Below is a small trained network, with its code and all its weights. Each question gives an input and a class and asks what happens when units are switched off, that is, made to give their printed mean instead of their output.

import numpy as np


def w(rows, s, z=0):
    codes = np.array(rows[::2]) - 128.0
    scale = np.full(codes.shape[1], s)
    scale[-1] = z or s
    return codes * scale


def f(y):
    return y / 2 * (1 + np.tanh(0.7978845608 * (y + 0.044715 * y**3)))


def log_softmax(a):
    a = a - a.max(-1, keepdims=True)
    return a - np.log(np.exp(a).sum(-1, keepdims=True))


def net(x, mask):
    res = np.array(x, float).reshape(1, 8) / 4 @ E
    y = f(res @ A[0][:, :-1].T + A[0][:, -1])
    res = res + np.where(mask, y, B[0][:, -1]) @ B[0][:, :-1]
    return log_softmax(res[-1] @ U[:, :-1].T + U[:, -1])


A, B = {}, {}
E = w([
[60,184,181,237,138,102,103,133,118],'x0',
[113,159,20,138,110,176,116,159,109],'x1',
[113,120,160,156,197,235,97,138,141],'x2',
[112,96,93,142,118,147,116,110,164],'x3',
[112,144,110,126,176,137,142,79,81],'x4',
[199,155,129,170,135,101,160,57,111],'x5',
[151,196,112,192,108,162,96,2,247],'x6',
[178,107,104,88,39,177,103,74,103],'x7',
],0.0084)
A[0] = w([
[149,90,42,90,103,195,118,114,160,162],'neuron 0',
[117,174,91,96,235,121,144,94,150,189],'neuron 1',
[166,151,121,132,128,77,124,80,73,173],'neuron 2',
[96,155,141,122,139,117,103,77,91,151],'neuron 3',
[3,175,84,113,62,165,79,126,177,176],'neuron 4',
[107,77,98,42,164,45,151,208,100,213],'neuron 5',
[107,141,137,107,126,115,118,13,204,137],'neuron 6',
[106,114,98,80,120,90,139,184,107,184],'neuron 7',
[146,122,143,160,126,154,118,67,148,2],'neuron 8',
[162,104,54,133,123,87,166,66,28,70],'neuron 9',
[167,110,57,81,79,200,136,143,178,116],'neuron 10',
[54,114,146,49,179,249,118,135,68,125],'neuron 11',
[72,51,93,217,152,147,124,180,178,146],'neuron 12',
[72,83,105,112,103,186,133,149,115,122],'neuron 13',
],0.013,0.0028)
B[0] = w([
[220,136,94,138,96,152,140,132,200,216],'neuron 0',
[70,181,41,155,102,174,231,155,129,179],'neuron 1',
[113,170,146,131,124,175,157,109,204,180],'neuron 2',
[159,156,137,103,110,143,158,130,175,154],'neuron 3',
[199,147,206,225,41,101,77,201,101,213],'neuron 4',
[83,137,216,33,131,26,106,96,39,247],'neuron 5',
[73,119,167,92,133,146,106,44,205,220],'neuron 6',
[125,118,133,72,206,78,165,78,100,197],'neuron 7',
[75,95,121,61,156,102,133,102,177,166],'neuron 8',
[109,96,130,132,15,136,142,20,181,203],'neuron 9',
[228,130,87,137,70,168,111,118,100,212],'neuron 10',
[146,45,156,114,232,248,50,158,147,219],'neuron 11',
[60,208,209,159,167,102,82,161,178,187],'neuron 12',
[196,171,106,96,188,135,107,168,169,179],'neuron 13',
],0.014)
U = w([
[108,154,85,137,157,151,208,111,168,45],'0',
[143,56,156,113,140,141,150,103,73,40],'1',
[64,130,183,114,131,86,152,58,181,185],'2',
[130,129,144,191,191,140,117,228,97,212],'3',
[215,95,122,73,91,134,120,71,153,210],'4',
[145,56,63,142,133,46,107,121,143,2],'5',
[174,160,110,191,38,129,162,107,182,147],'6',
[131,155,133,99,128,2,185,135,69,110],'7',
],0.0087,0.005)

Each question gives the input, the list of numbers given to net, and the class t.
The units are the neurons (one row each of A and B). Each row of codes is followed by its name. A weight is (code - 128) times the scale printed after its matrix; where a second scale follows, it is the last column's (A, B and U).
mask holds one flag per neuron, in row order. A switched-off neuron (its flag False) gives its mean, the last column of its row in B, instead of its output. The means were averaged over made-up inputs and are rounded, as every weight is.
A unit's drop is (log p(t) with every unit on - log p(t) with that unit switched off) / (log p(t) with every unit on - log p(t) with every unit switched off).
The circuit of an input: a set's keep is (log p(t) with only the set's units on - log p(t) with every unit switched off) / (log p(t) with every unit on - log p(t) with every unit switched off). Starting from the 12 units with the biggest drops (on a tie, the unit counted first), units are removed one at a time, each time the one whose removal leaves the highest keep (on an exact tie, the one counted first), for as long as the keep stays at least 0.8.
circuit, biggest first: the units of the circuit, biggest drop first
k most important neurons: the k neurons with the biggest drops, biggest first
drop when u is switched off: that unit's drop, to one decimal
input [-8,1,-7,8,1,3,-1,-7], class 7: 3 most important neurons	(neuron 5; neuron 11; neuron 6)
input [4,8,8,-8,5,8,-3,-1], class 0: circuit, biggest first	(neuron 1)
input [7,-3,-5,-6,6,8,-5,4], class 6: circuit, biggest first	(neuron 6; neuron 2)
input [0,-5,5,-1,1,7,-4,-3], class 0: circuit, biggest first	(neuron 4; neuron 5; neuron 1)
input [-5,3,-2,0,-2,-6,3,-8], class 7: 2 most important neurons	(neuron 11; neuron 5)
input [-2,-8,3,-3,3,-8,3,1], class 1: circuit, biggest first	(neuron 11; neuron 0; neuron 9)
input [-8,-4,8,-6,-3,8,-4,-8], class 7: circuit, biggest first	(neuron 5; neuron 6)
input [-2,-4,-5,-2,-3,5,-4,-3], class 7: 3 most important neurons	(neuron 6; neuron 5; neuron 11)
input [-7,4,2,-8,7,-5,5,-6], class 3: circuit, biggest first	(neuron 11; neuron 9)
input [5,4,1,4,8,-1,4,3], class 6: 2 most important neurons	(neuron 4; neuron 5)
input [-7,-5,-7,6,3,3,-8,3], class 7: 4 most important neurons	(neuron 5; neuron 6; neuron 11; neuron 7)
input [-7,-5,8,1,-8,5,-8,1], class 1: circuit, biggest first	(neuron 11; neuron 5)
input [3,3,5,5,-8,5,-1,5], class 6: 2 most important neurons	(neuron 11; neuron 5)
input [0,3,3,6,-2,8,5,-1], class 2: 4 most important neurons	(neuron 6; neuron 8; neuron 4; neuron 13)
input [3,2,-7,5,5,1,-4,5], class 2: circuit, biggest first	(neuron 10)
input [2,-4,4,-1,-2,2,1,4], class 2: 2 most important neurons	(neuron 10; neuron 0)
input [-8,6,2,2,-2,8,5,4], class 6: 3 most important neurons	(neuron 5; neuron 11; neuron 0)
input [-3,2,-2,7,2,6,-6,-2], class 2: 2 most important neurons	(neuron 9; neuron 4)
input [-3,-4,-6,-2,-6,4,-7,6], class 7: 2 most important neurons	(neuron 5; neuron 6)
input [-2,8,-6,0,0,-7,2,8], class 6: circuit, biggest first	(neuron 4)
input [-4,6,7,7,-4,-7,-2,3], class 3: 3 most important neurons	(neuron 12; neuron 11; neuron 4)
input [-3,0,8,2,0,8,-2,-6], class 3: 2 most important neurons	(neuron 9; neuron 6)
input [-3,-5,8,3,-6,6,-7,0], class 1: 2 most important neurons	(neuron 4; neuron 5)
input [8,-6,4,7,3,-1,-6,-5], class 3: 3 most important neurons	(neuron 6; neuron 9; neuron 11)
input [-6,2,-2,-3,-5,8,4,-3], class 6: drop when neuron 11 is switched off	0.3
input [8,4,-8,2,-2,-7,-2,3], class 7: drop when neuron 2 is switched off	0.0
input [-3,8,2,-3,6,-8,-2,-3], class 3: circuit, biggest first	(neuron 11)
input [7,2,-2,-1,-1,-6,-5,-5], class 7: drop when neuron 5 is switched off	1.0
input [7,3,3,8,1,-1,3,3], class 6: drop when neuron 4 is switched off	2.6
